Below are the code and all the weights of a small trained network. Each question names an input and a class and asks about switching units off, where a switched-off unit gives its printed mean instead of its output.

import numpy as np


def w(rows, s, z=0):
    codes = np.array(rows[::2]) - 128.0
    scale = np.full(codes.shape[1], s)
    scale[-1] = z or s
    return codes * scale


def f(y):
    return y / 2 * (1 + np.tanh(0.7978845608 * (y + 0.044715 * y**3)))


def log_softmax(a):
    a = a - a.max(-1, keepdims=True)
    return a - np.log(np.exp(a).sum(-1, keepdims=True))


def net(x, mask):
    res = np.array(x, float).reshape(1, 8) / 4 @ E
    y = f(res @ A[0][:, :-1].T + A[0][:, -1])
    res = res + np.where(mask, y, B[0][:, -1]) @ B[0][:, :-1]
    return log_softmax(res[-1] @ U[:, :-1].T + U[:, -1])


A, B = {}, {}
E = w([
[140,140,128,108,115,143,152],'x0',
[198,87,183,50,162,62,100],'x1',
[130,130,128,125,127,130,130],'x2',
[25,133,222,92,115,116,154],'x3',
[129,129,128,127,127,130,131],'x4',
[94,208,63,60,183,129,39],'x5',
[165,223,188,188,163,94,160],'x6',
[146,137,197,140,63,177,2],'x7',
],0.0086)
A[0] = w([
[238,149,28,168,142,145,98,145],'n0',
[59,43,78,74,104,194,108,41],'n1',
[149,24,203,183,83,117,223,22],'n2',
[149,151,182,127,52,185,38,76],'n3',
[92,180,99,85,202,133,93,111],'n4',
[203,68,169,71,139,42,129,121],'n5',
[77,153,79,212,122,215,156,202],'n6',
[183,95,187,68,154,105,120,118],'n7',
[57,143,170,105,130,96,129,72],'n8',
[120,90,87,93,185,84,199,101],'n9',
[144,255,160,177,173,98,133,68],'n10',
[112,200,90,74,193,138,90,79],'n11',
[217,85,52,179,150,103,107,170],'n12',
[72,190,98,173,59,204,130,106],'n13',
[145,33,68,70,116,176,102,104],'n14',
[121,117,101,109,217,72,197,7],'n15',
[84,138,72,137,168,67,193,31],'n16',
[159,47,183,199,61,112,198,36],'n17',
[90,181,81,101,150,114,87,83],'n18',
[200,96,160,4,176,63,100,156],'n19',
[170,206,204,167,112,174,82,102],'n20',
[45,158,61,188,91,189,156,125],'n21',
[54,122,172,105,142,108,157,130],'n22',
[81,205,91,47,168,119,78,55],'n23',
[113,137,100,120,167,86,184,57],'n24',
[147,208,192,178,166,69,142,108],'n25',
[28,47,115,62,90,122,116,89],'n26',
[157,250,180,193,178,92,158,56],'n27',
[103,118,75,135,178,101,198,89],'n28',
[192,90,162,45,136,67,104,103],'n29',
[11,160,171,74,117,92,127,156],'n30',
[91,222,94,39,214,152,80,29],'n31',
[203,138,46,159,147,121,96,111],'n32',
[95,124,110,177,119,206,150,155],'n33',
[38,78,210,145,114,100,161,146],'n34',
[48,116,176,101,124,92,135,98],'n35',
[40,170,200,98,145,100,149,106],'n36',
[101,41,77,90,130,172,112,24],'n37',
[168,125,200,118,72,190,40,63],'n38',
[213,68,98,189,109,138,140,123],'n39',
],0.0083,0.0016)
B[0] = w([
[194,230,197,40,55,92,153,253],'n0',
[155,29,151,113,219,88,218,227],'n1',
[160,118,46,228,106,250,100,255],'n2',
[111,41,33,77,59,45,54,242],'n3',
[153,129,75,175,107,216,115,204],'n4',
[25,190,193,197,197,151,90,211],'n5',
[52,210,215,176,195,95,91,232],'n6',
[41,155,178,181,200,114,75,186],'n7',
[186,191,149,78,93,150,127,165],'n8',
[86,103,61,107,59,85,56,212],'n9',
[143,24,156,117,206,111,218,223],'n10',
[174,126,79,202,116,211,165,210],'n11',
[194,224,195,48,79,148,144,229],'n12',
[51,186,189,172,186,43,68,212],'n13',
[173,58,210,101,186,100,225,213],'n14',
[83,69,73,97,55,43,67,204],'n15',
[62,88,50,85,65,47,63,202],'n16',
[140,90,63,210,113,255,135,240],'n17',
[146,135,96,200,126,202,129,191],'n18',
[34,212,195,193,212,103,82,227],'n19',
[115,45,80,74,125,58,133,227],'n20',
[47,197,218,167,211,66,107,229],'n21',
[173,178,154,73,86,126,75,175],'n22',
[159,107,51,203,120,243,122,222],'n23',
[109,84,76,104,90,71,99,176],'n24',
[173,27,170,129,181,124,211,213],'n25',
[208,79,178,82,186,100,222,219],'n26',
[163,10,144,83,207,67,235,232],'n27',
[82,101,52,90,76,66,50,204],'n28',
[28,194,154,193,193,90,126,198],'n29',
[196,209,182,56,70,136,132,211],'n30',
[166,121,53,230,124,244,121,239],'n31',
[199,203,193,61,63,110,142,213],'n32',
[73,143,157,192,162,109,109,185],'n33',
[216,224,149,100,59,194,125,204],'n34',
[186,199,172,109,90,137,128,177],'n35',
[201,185,177,67,60,110,142,194],'n36',
[181,34,152,104,198,103,231,197],'n37',
[83,49,50,94,49,56,43,240],'n38',
[187,216,103,128,91,216,113,215],'n39',
],0.0069,0.0074)
U = w([
[13,209,211,195,226,73,87,253],'0',
[179,110,67,221,110,247,132,160],'1',
[233,232,202,30,60,107,144,138],'2',
[183,1,176,90,231,61,241,45],'3',
[58,50,55,65,53,26,39,13],'4',
],0.0095,0.0024)

Each question gives the input, the list of numbers given to net, and the class t.
The units are the neurons (one row each of A and B). Each row of codes is followed by its name. A weight is (code - 128) times the scale printed after its matrix; where a second scale follows, it is the last column's (A, B and U).
mask holds one flag per neuron, in row order. A switched-off neuron (its flag False) gives its mean, the last column of its row in B, instead of its output. The means were averaged over made-up inputs and are rounded, as every weight is.
A unit's drop is (log p(t) with every unit on - log p(t) with that unit switched off) / (log p(t) with every unit on - log p(t) with every unit switched off).
The circuit of an input: a set's keep is (log p(t) with only the set's units on - log p(t) with every unit switched off) / (log p(t) with every unit on - log p(t) with every unit switched off). Starting from the 12 units with the biggest drops (on a tie, the unit counted first), units are removed one at a time, each time the one whose removal leaves the highest keep (on an exact tie, the one counted first), for as long as the keep stays at least 0.8.
circuit, biggest first: the units of the circuit, biggest drop first
k most important neurons: the k neurons with the biggest drops, biggest first
drop of u: that unit's drop, to one decimal
input [8,2,6,-5,5,6,-2,1], class 1: circuit, biggest first : (n31)
input [-5,-4,-1,-7,-4,5,8,6], class 3: 3 most important neurons : (n10, n27, n20)
input [6,-3,4,-8,-8,-7,2,-1], class 2: 2 most important neurons : (n0, n12)
input [6,-1,7,-7,0,6,-2,-3], class 2: 2 most important neurons : (n0, n32)
input [-5,-7,-4,-4,1,5,-7,-3], class 0: 2 most important neurons : (n21, n6)
input [-8,6,6,4,2,4,-6,-8], class 4: 2 most important neurons : (n15, n9)
input [-3,-3,7,1,1,-1,-6,6], class 3: 2 most important neurons : (n1, n26)
input [6,0,-2,4,1,-8,-4,7], class 1: 2 most important neurons : (n2, n17)
input [2,-8,-5,6,8,-8,-3,-1], class 0: 4 most important neurons : (n21, n6, n13, n33)
input [3,-5,-8,6,-5,5,-7,-1], class 3: 3 most important neurons : (n1, n26, n37)
input [2,-8,7,0,4,8,-5,-6], class 0: 3 most important neurons : (n21, n6, n13)
input [-5,-6,-3,-6,3,-1,5,0], class 0: 2 most important neurons : (n6, n21)
input [-7,-8,7,1,8,-8,-5,1], class 0: 3 most important neurons : (n21, n6, n13)
input [8,-6,7,0,-1,1,-8,-2], class 3: circuit, biggest first : (n1)
input [-4,-5,3,-7,8,5,1,4], class 2: drop of n0 : 0.7
input [8,5,4,-5,-5,6,-2,-6], class 1: drop of n38 : 0.2
input [8,1,-6,-2,0,2,0,-3], class 4: drop of n26 : 0.1
